Below is a small trained network, with its code and all its weights. Each question gives an input and a class and asks what happens when units are switched off, that is, made to give their printed mean instead of their output.

import numpy as np


def w(rows, s, z=0):
    codes = np.array(rows[::2]) - 128.0
    scale = np.full(codes.shape[1], s)
    scale[-1] = z or s
    return codes * scale


def f(y):
    return np.maximum(y, 0)


def log_softmax(a):
    a = a - a.max(-1, keepdims=True)
    return a - np.log(np.exp(a).sum(-1, keepdims=True))


def net(x, mask):
    res = np.array(x, float).reshape(1, 5) / 4 @ E
    y = f(res @ A[0][:, :-1].T + A[0][:, -1])
    res = res + np.where(mask, y, B[0][:, -1]) @ B[0][:, :-1]
    return log_softmax(res[-1] @ U[:, :-1].T + U[:, -1])


A, B = {}, {}
E = w([
[200,100,216,2],'x0',
[148,116,137,147],'x1',
[167,42,17,29],'x2',
[97,125,123,110],'x3',
[17,110,135,82],'x4',
],0.0087)
A[0] = w([
[133,140,146,57,254],'n0',
[59,182,38,60,253],'n1',
[218,181,86,111,155],'n2',
[132,82,207,81,87],'n3',
[85,70,119,113,42],'n4',
[70,86,136,162,213],'n5',
[156,138,183,104,76],'n6',
[139,135,110,110,31],'n7',
[66,63,12,208,112],'n8',
[113,134,250,187,36],'n9',
[145,91,203,81,61],'n10',
[119,157,253,177,61],'n11',
[117,150,212,170,139],'n12',
[164,112,83,61,54],'n13',
[151,93,71,87,32],'n14',
[111,218,177,121,48],'n15',
[127,108,113,192,248],'n16',
[148,95,144,154,183],'n17',
[186,214,75,103,137],'n18',
[164,89,192,82,34],'n19',
[167,155,224,6,57],'n20',
[133,100,68,88,23],'n21',
[104,166,110,103,247],'n22',
[159,94,216,57,82],'n23',
[103,139,98,174,83],'n24',
[156,187,224,61,29],'n25',
[138,142,138,138,12],'n26',
[150,105,199,103,44],'n27',
[77,137,183,67,255],'n28',
[67,137,114,80,220],'n29',
[110,221,211,129,21],'n30',
[208,110,117,180,183],'n31',
[158,57,103,48,22],'n32',
],0.011,0.0052)
B[0] = w([
[236,168,189,138,225],'n0',
[204,160,191,142,239],'n1',
[128,114,237,129,197],'n2',
[179,199,132,203,196],'n3',
[212,132,118,176,151],'n4',
[175,160,189,146,197],'n5',
[75,143,153,122,170],'n6',
[38,69,113,104,131],'n7',
[202,181,87,187,254],'n8',
[193,88,90,99,214],'n9',
[97,214,118,183,191],'n10',
[179,66,89,86,226],'n11',
[244,87,94,124,214],'n12',
[198,63,89,145,188],'n13',
[125,67,68,92,177],'n14',
[177,51,36,104,175],'n15',
[236,206,119,144,218],'n16',
[190,126,194,95,165],'n17',
[133,98,201,156,171],'n18',
[163,189,28,236,186],'n19',
[119,181,71,204,247],'n20',
[106,21,40,136,170],'n21',
[205,151,202,92,190],'n22',
[185,219,98,229,223],'n23',
[142,193,65,184,175],'n24',
[82,110,96,189,202],'n25',
[118,90,110,120,129],'n26',
[128,191,112,99,172],'n27',
[239,90,183,134,226],'n28',
[187,131,159,116,202],'n29',
[149,3,44,97,195],'n30',
[163,171,191,88,206],'n31',
[174,67,100,134,206],'n32',
],0.0065,0.0098)
U = w([
[127,197,26,180,23],'0',
[170,146,120,106,254],'1',
[156,83,21,87,113],'2',
[164,137,152,122,233],'3',
[170,151,121,108,164],'4',
[121,109,170,65,44],'5',
[96,64,152,47,2],'6',
[4,69,157,97,2],'7',
],0.012,0.0054)

Each question gives the input, the list of numbers given to net, and the class t.
The units are the neurons (one row each of A and B). Each row of codes is followed by its name. A weight is (code - 128) times the scale printed after its matrix; where a second scale follows, it is the last column's (A, B and U).
mask holds one flag per neuron, in row order. A switched-off neuron (its flag False) gives its mean, the last column of its row in B, instead of its output. The means were averaged over made-up inputs and are rounded, as every weight is.
A unit's drop is (log p(t) with every unit on - log p(t) with that unit switched off) / (log p(t) with every unit on - log p(t) with every unit switched off).
The circuit of an input: a set's keep is (log p(t) with only the set's units on - log p(t) with every unit switched off) / (log p(t) with every unit on - log p(t) with every unit switched off). Starting from the 12 units with the biggest drops (on a tie, the unit counted first), units are removed one at a time, each time the one whose removal leaves the highest keep (on an exact tie, the one counted first), for as long as the keep stays at least 0.8.
units of the circuit, in order: the units of the circuit, biggest drop first
unit that matters most: the unit with the biggest drop
top k neurons: the k neurons with the biggest drops, biggest first
drop when u is switched off: that unit's drop, to one decimal
input [8,-4,0,8,-8], class 0: units of the circuit, in order	(n20, n19)
input [8,8,7,0,-8], class 0: units of the circuit, in order	(n19, n20)
input [7,-6,5,-5,3], class 0: units of the circuit, in order	(n20, n23)
input [-6,2,-7,-8,-3], class 1: units of the circuit, in order	(n20, n23)
input [-7,-4,8,-8,-4], class 1: unit that matters most	n2
input [-5,-5,-5,-4,7], class 3: top 2 neurons	(n5, n20)
input [-6,8,7,5,-6], class 4: top 3 neurons	(n31, n2, n20)
input [-2,6,4,0,-8], class 3: top 2 neurons	(n2, n18)
input [-5,6,-4,-5,-4], class 4: top 2 neurons	(n20, n31)
input [7,6,-4,-2,5], class 0: drop when n23 is switched off	0.1
input [-5,8,-3,2,-6], class 4: drop when n19 is switched off	0.2
input [6,4,-3,0,-3], class 0: drop when n20 is switched off	0.2
